Below are the code and all the weights of a small trained network. Each question names an input and a class and asks about switching units off, where a switched-off unit gives its printed mean instead of its output.

import numpy as np


def w(rows, s, z=0):
    codes = np.array(rows[::2]) - 128.0
    scale = np.full(codes.shape[1], s)
    scale[-1] = z or s
    return codes * scale


def norm(h):
    return h / np.sqrt((h * h).mean(-1, keepdims=True) + 1e-5)


def f(y):
    return y / 2 * (1 + np.tanh(0.7978845608 * (y + 0.044715 * y**3)))


def log_softmax(a):
    a = a - a.max(-1, keepdims=True)
    return a - np.log(np.exp(a).sum(-1, keepdims=True))


def net(x, mask):
    res = np.array(x, float).reshape(1, 7) / 4 @ E
    u = 0
    for l in range(4):
        y = f(norm(res) @ A[l][:, :-1].T + A[l][:, -1])
        res = res + np.where(mask[u : u + 3], y, B[l][:, -1]) @ B[l][:, :-1]
        u += 3
    return log_softmax(norm(res)[-1] @ U[:, :-1].T + U[:, -1])


A, B = {}, {}
E = w([
[137,39,156,157,82],'x0',
[132,88,89,79,48],'x1',
[196,111,142,95,50],'x2',
[97,97,174,85,206],'x3',
[151,168,145,98,186],'x4',
[254,115,193,134,183],'x5',
[99,133,212,104,99],'x6',
],0.0075)
A[0] = w([
[161,127,73,215,133,67],'0.n0',
[99,115,132,123,98,4],'0.n1',
[170,78,149,202,2,6],'0.n2',
],0.01,0.0016)
B[0] = w([
[184,127,87,186,176,165],'0.n0',
[126,107,66,131,141,135],'0.n1',
[171,142,147,87,8,254],'0.n2',
],0.013,0.0049)
A[1] = w([
[139,112,78,53,170,4],'1.n0',
[44,243,53,141,111,84],'1.n1',
[130,136,10,112,96,45],'1.n2',
],0.013,0.0026)
B[1] = w([
[150,130,142,25,103,140],'1.n0',
[53,251,35,119,102,254],'1.n1',
[144,85,190,151,171,223],'1.n2',
],0.012,0.0048)
A[2] = w([
[167,65,153,116,117,100],'2.n0',
[35,14,57,119,115,5],'2.n1',
[152,110,64,1,160,38],'2.n2',
],0.012,0.003)
B[2] = w([
[17,171,102,103,127,253],'2.n0',
[17,2,125,240,147,203],'2.n1',
[131,82,93,9,194,209],'2.n2',
],0.0093,0.0026)
A[3] = w([
[81,120,145,94,123,10],'3.n0',
[86,186,128,122,129,28],'3.n1',
[106,133,253,122,190,83],'3.n2',
],0.02,0.0012)
B[3] = w([
[164,113,127,160,180,178],'3.n0',
[112,181,68,158,116,196],'3.n1',
[86,216,250,156,120,254],'3.n2',
],0.018,0.0075)
U = w([
[158,79,117,105,3,216],'0',
[199,99,95,204,157,19],'1',
[67,195,17,138,131,169],'2',
[67,36,110,184,126,45],'3',
[138,110,121,37,173,36],'4',
[95,168,205,159,145,255],'5',
],0.016,0.0025)

Each question gives the input, the list of numbers given to net, and the class t.
The units are the neurons (one row each of A and B). Each row of codes is followed by its name. A weight is (code - 128) times the scale printed after its matrix; where a second scale follows, it is the last column's (A, B and U).
mask holds one flag per neuron, layer by layer. A switched-off neuron (its flag False) gives its mean, the last column of its row in B, instead of its output. The means were averaged over made-up inputs and are rounded, as every weight is.
A unit's drop is (log p(t) with every unit on - log p(t) with that unit switched off) / (log p(t) with every unit on - log p(t) with every unit switched off).
The circuit of an input: a set's keep is (log p(t) with only the set's units on - log p(t) with every unit switched off) / (log p(t) with every unit on - log p(t) with every unit switched off). Starting from all 12 units, units are removed one at a time, each time the one whose removal leaves the highest keep (on an exact tie, the one counted first), for as long as the keep stays at least 0.8.
circuit, biggest first: the units of the circuit, biggest drop first
top k neurons: the k neurons with the biggest drops, biggest first
k most important neurons of layer l: the k neurons of layer l with the biggest drops, biggest first
input [-5,3,2,-6,3,7,-3], class 1: circuit, biggest first -> [3.n2 1.n1]
input [-5,-2,0,1,-7,4,-4], class 1: circuit, biggest first -> [3.n2 1.n1]
input [5,1,-6,-1,-7,7,6], class 0: circuit, biggest first -> [0.n2 3.n2]
input [2,-7,-1,4,-5,-6,3], class 2: circuit, biggest first -> [1.n1 3.n2]
input [-7,6,6,5,8,4,4], class 4: top 3 neurons -> [2.n2 1.n2 1.n0]
input [-5,-6,7,-8,-3,0,-6], class 1: circuit, biggest first -> [0.n0 3.n2 1.n2]
input [6,-3,-2,0,-8,5,-7], class 1: top 3 neurons -> [0.n0 3.n2 1.n0]
input [1,1,-1,-7,-5,6,1], class 0: circuit, biggest first -> [0.n2]
input [4,0,-8,0,6,-1,-1], class 2: top 2 neurons -> [1.n2 3.n2]
input [-8,7,-4,-7,-5,3,-7], class 1: top 3 neurons -> [0.n0 1.n2 2.n0]
input [-6,8,2,3,4,7,6], class 4: top 4 neurons -> [2.n2 1.n2 1.n0 2.n1]
input [1,-6,7,-8,8,-3,-6], class 1: top 2 neurons -> [0.n0 3.n2]
input [-5,8,6,8,-4,3,7], class 4: 2 most important neurons of layer 3 -> [3.n2 3.n0]
input [-2,0,-7,1,0,-2,7], class 2: circuit, biggest first -> [1.n1]
input [0,2,7,-1,4,-6,-1], class 0: 2 most important neurons of layer 3 -> [3.n2 3.n1]
input [2,-8,-4,3,-5,0,-6], class 1: top 4 neurons -> [0.n0 1.n2 3.n2 1.n1]
input [-3,0,5,-2,-7,4,-6], class 0: top 3 neurons -> [0.n2 3.n2 3.n0]
input [3,2,1,2,8,-1,-7], class 4: top 2 neurons -> [1.n0 2.n2]
input [5,2,-8,0,4,8,-7], class 1: top 3 neurons -> [0.n0 1.n2 3.n2]
input [6,-4,-2,-5,6,-2,-3], class 1: top 2 neurons -> [0.n0 3.n2]
input [-2,4,4,4,8,2,1], class 4: 2 most important neurons of layer 1 -> [1.n2 1.n0]
input [-5,0,6,4,-3,3,-1], class 4: most important neuron of layer 1 -> [1.n2]
